Below are the code and all the weights of a small trained network. Each question names an input and a class and asks about switching units off, where a switched-off unit gives its printed mean instead of its output.

import numpy as np


def w(rows, s, z=0):
    codes = np.array(rows[::2]) - 128.0
    scale = np.full(codes.shape[1], s)
    scale[-1] = z or s
    return codes * scale


def norm(h):
    return h / np.sqrt((h * h).mean(-1, keepdims=True) + 1e-5)


def f(y):
    return np.maximum(y, 0)


def log_softmax(a):
    a = a - a.max(-1, keepdims=True)
    return a - np.log(np.exp(a).sum(-1, keepdims=True))


def net(x, mask):
    res = np.array(x, float).reshape(1, 3) / 4 @ E
    u = 0
    for l in range(4):
        y = f(norm(res) @ A[l][:, :-1].T + A[l][:, -1])
        res = res + np.where(mask[u : u + 7], y, B[l][:, -1]) @ B[l][:, :-1]
        u += 7
    return log_softmax(norm(res)[-1] @ U[:, :-1].T + U[:, -1])


A, B = {}, {}
E = w([
[80,11,138,166,176],'x0',
[213,70,120,129,25],'x1',
[52,113,136,101,54],'x2',
],0.011)
A[0] = w([
[205,105,193,104,55,122],'0.n1',
[92,2,115,187,159,2],'0.n2',
[136,147,92,96,105,70],'0.n3',
[23,87,51,36,42,23],'0.n4',
[174,183,148,107,77,185],'0.n5',
[85,247,105,194,155,140],'0.n6',
[66,167,164,133,167,33],'0.n7',
],0.0068,0.007)
B[0] = w([
[2,83,24,149,156,220],'0.n1',
[45,36,82,125,200,168],'0.n2',
[194,127,170,97,233,133],'0.n3',
[37,160,248,255,76,173],'0.n4',
[87,55,105,104,191,254],'0.n5',
[79,49,39,167,96,226],'0.n6',
[42,82,72,107,142,143],'0.n7',
],0.0063,0.0049)
A[1] = w([
[251,135,132,158,188,65],'1.n1',
[84,84,63,186,131,191],'1.n2',
[120,83,172,153,130,101],'1.n3',
[138,214,65,115,88,110],'1.n4',
[121,187,175,88,61,11],'1.n5',
[209,86,129,137,51,5],'1.n6',
[190,220,115,50,94,12],'1.n7',
],0.013,0.0025)
B[1] = w([
[93,152,193,168,45,181],'1.n1',
[187,164,155,66,109,247],'1.n2',
[184,140,94,107,107,164],'1.n3',
[173,21,127,146,191,175],'1.n4',
[106,85,179,185,94,146],'1.n5',
[23,214,2,134,90,167],'1.n6',
[154,50,155,128,215,158],'1.n7',
],0.012,0.011)
A[2] = w([
[133,22,152,143,158,17],'2.n1',
[98,97,143,92,181,42],'2.n2',
[29,188,87,123,180,42],'2.n3',
[88,195,96,132,208,1],'2.n4',
[98,149,214,251,79,239],'2.n5',
[80,27,138,95,136,43],'2.n6',
[173,170,153,224,174,66],'2.n7',
],0.012,0.0032)
B[2] = w([
[194,107,146,166,160,216],'2.n1',
[143,120,106,139,111,188],'2.n2',
[140,143,102,148,92,189],'2.n3',
[97,139,84,109,113,178],'2.n4',
[79,162,204,118,188,253],'2.n5',
[167,96,127,168,135,228],'2.n6',
[107,107,148,141,8,181],'2.n7',
],0.015,0.0062)
A[3] = w([
[97,138,2,132,121,75],'3.n1',
[109,159,153,137,194,52],'3.n2',
[106,94,185,151,154,39],'3.n3',
[51,90,195,144,89,41],'3.n4',
[86,168,52,165,180,4],'3.n5',
[105,127,160,185,63,65],'3.n6',
[137,129,165,22,98,136],'3.n7',
],0.011,0.0041)
B[3] = w([
[120,188,7,73,58,253],'3.n1',
[163,144,42,141,152,147],'3.n2',
[91,184,77,138,94,181],'3.n3',
[122,146,200,142,118,220],'3.n4',
[140,143,80,155,52,164],'3.n5',
[85,152,158,191,121,191],'3.n6',
[91,177,144,126,239,197],'3.n7',
],0.011,0.0056)
U = w([
[85,159,3,107,70,181],'0',
[190,35,123,170,171,144],'1',
[36,161,237,170,99,134],'2',
[120,193,166,36,230,4],'3',
],0.018,0.0036)

Each question gives the input, the list of numbers given to net, and the class t.
The units are the neurons (one row each of A and B). Each row of codes is followed by its name. A weight is (code - 128) times the scale printed after its matrix; where a second scale follows, it is the last column's (A, B and U).
mask holds one flag per neuron, layer by layer. A switched-off neuron (its flag False) gives its mean, the last column of its row in B, instead of its output. The means were averaged over made-up inputs and are rounded, as every weight is.
A unit's drop is (log p(t) with every unit on - log p(t) with that unit switched off) / (log p(t) with every unit on - log p(t) with every unit switched off).
most important unit: the unit with the biggest drop
top k neurons: the k neurons with the biggest drops, biggest first
top k neurons in layer l: the k neurons of layer l with the biggest drops, biggest first
drop of u: that unit's drop, to one decimal
input [5,-1,1], class 1: most important unit	0.n2
input [0,6,-7], class 2: top 2 neurons	[1.n1, 0.n6]
input [4,-1,2], class 1: top 4 neurons	[0.n2, 1.n6, 2.n5, 2.n6]
input [-6,2,6], class 1: top 2 neurons	[1.n4, 1.n1]
input [4,-2,1], class 1: top 2 neurons	[1.n6, 0.n2]
input [2,-1,1], class 3: top 2 neurons	[1.n2, 1.n4]
input [-1,-3,1], class 3: top 4 neurons	[1.n2, 0.n6, 1.n6, 0.n1]
input [-4,-7,7], class 0: top 2 neurons	[1.n1, 0.n6]
input [0,2,3], class 3: top 2 neurons	[3.n7, 1.n2]
input [-6,-5,-6], class 1: top 3 neurons	[1.n4, 1.n6, 0.n1]
input [5,-3,-8], class 2: top 2 neurons	[1.n1, 2.n7]
input [3,0,0], class 3: top 2 neurons	[1.n2, 1.n4]
input [-7,-6,-3], class 1: top 4 neurons	[1.n4, 1.n7, 1.n6, 0.n1]
input [-1,2,-3], class 3: most important unit	0.n1
input [-8,-7,7], class 1: top 3 neurons in layer 1	[1.n4, 1.n6, 1.n5]
input [0,-6,-7], class 2: top 2 neurons in layer 0	[0.n1, 0.n5]
input [-7,6,3], class 1: top 2 neurons in layer 1	[1.n4, 1.n7]
input [2,-2,0], class 3: top 3 neurons in layer 1	[1.n2, 1.n6, 1.n4]
input [-7,2,-7], class 1: top 2 neurons in layer 1	[1.n7, 1.n4]
input [3,-6,5], class 0: most important unit	1.n1
input [-5,4,0], class 1: top 2 neurons in layer 1	[1.n4, 1.n7]
input [-2,4,-8], class 2: drop of 1.n1	1.7
input [-6,-4,1], class 1: drop of 1.n4	1.0
input [7,-3,5], class 1: drop of 1.n6	0.1
